Small tables with named rows and columns. After each table, cells are looked up by row and column.

Nanoti:
,Sul,Tigis,Ribe,Dibeve,Zef
Sib,87,45,51,57,18
Nozen,59,83,72,38,72
Dig,64,42,77,78,72
Fatul,53,43,78,72,54
Soso,74,51,54,40,24
Kemode,65,73,68,39,82
Felufa,63,35,99,73,35
Vog,73,77,71,39,82

What is the Sul of Fatul in Nanoti?
53
What is the Ribe of Kemode in Nanoti?
68
What is the Sul of Soso in Nanoti?
74
What is the Tigis of Felufa in Nanoti?
35
What is the Sul of Nozen in Nanoti?
59
What is the Tigis of Dig in Nanoti?
42
What is the Dibeve of Felufa in Nanoti?
73
What is the Sul of Sib in Nanoti?
87
What is the Ribe of Felufa in Nanoti?
99
What is the Dibeve of Dig in Nanoti?
78

Nakegas
columns: Gek, Veditu, Dumul, Teg, Buv, Kadofe, Gibava, Gonado, Nime, Pib
Kog: [82.9, 71.5, 65.9, 89.2, 58.2, 74.5, 56.6, 54.3, 63.0, 60.0]
Biz: [39.9, 49.2, 59.3, 48.7, 53.3, 73.2, 52.0, 29.4, 39.2, 59.4]
Dimez: [60.9, 50.6, 16.2, 71.5, 56.9, 47.8, 69.5, 48.7, 37.4, 58.4]
Nur: [80.1, 60.6, 55.8, 73.5, 56.7, 50.4, 54.1, 66.5, 53.1, 61.9]
Duvisep: [46.0, 62.9, 44.6, 50.8, 61.8, 70.3, 49.3, 50.1, 47.6, 62.9]
Miv: [61.0, 62.5, 67.5, 63.2, 56.8, 68.0, 65.8, 43.8, 62.7, 56.4]
Fakal: [54.2, 38.2, 69.8, 54.2, 82.1, 85.6, 75.5, 60.4, 86.0, 67.4]
Fubon: [54.8, 62.7, 64.4, 49.0, 68.0, 78.7, 40.2, 65.2, 54.7, 71.0]
Soki: [47.2, 49.8, 43.6, 53.9, 76.0, 69.3, 19.9, 53.3, 44.3, 80.8]
Pivipe: [67.3, 70.9, 64.8, 67.6, 62.1, 72.9, 64.8, 43.2, 57.0, 60.3]
Somig: [47.9, 43.1, 59.9, 51.7, 61.3, 70.2, 34.4, 42.6, 43.4, 73.3]
Zilob: [69.9, 45.2, 32.1, 63.5, 66.5, 54.3, 65.7, 51.0, 52.6, 70.3]
Fusu: [49.1, 34.1, 60.8, 56.6, 80.8, 77.9, 72.7, 59.2, 80.3, 63.6]

What is the Veditu of Fusu in Nakegas?
34.1
What is the Pib of Fusu in Nakegas?
63.6
What is the Gonado of Fusu in Nakegas?
59.2
What is the Gibava of Miv in Nakegas?
65.8
What is the Dumul of Duvisep in Nakegas?
44.6
What is the Nime of Kog in Nakegas?
63.0
What is the Kadofe of Nur in Nakegas?
50.4
What is the Veditu of Fakal in Nakegas?
38.2
What is the Nime of Fubon in Nakegas?
54.7
What is the Dumul of Dimez in Nakegas?
16.2
What is the Gonado of Zilob in Nakegas?
51.0
What is the Teg of Kog in Nakegas?
89.2
What is the Gek of Pivipe in Nakegas?
67.3
What is the Gonado of Fakal in Nakegas?
60.4
What is the Gibava of Duvisep in Nakegas?
49.3
What is the Buv of Dimez in Nakegas?
56.9
What is the Gek of Fusu in Nakegas?
49.1
What is the Pib of Fubon in Nakegas?
71.0
What is the Teg of Zilob in Nakegas?
63.5
What is the Pib of Fakal in Nakegas?
67.4
Which row has the largest Gibava? Fakal

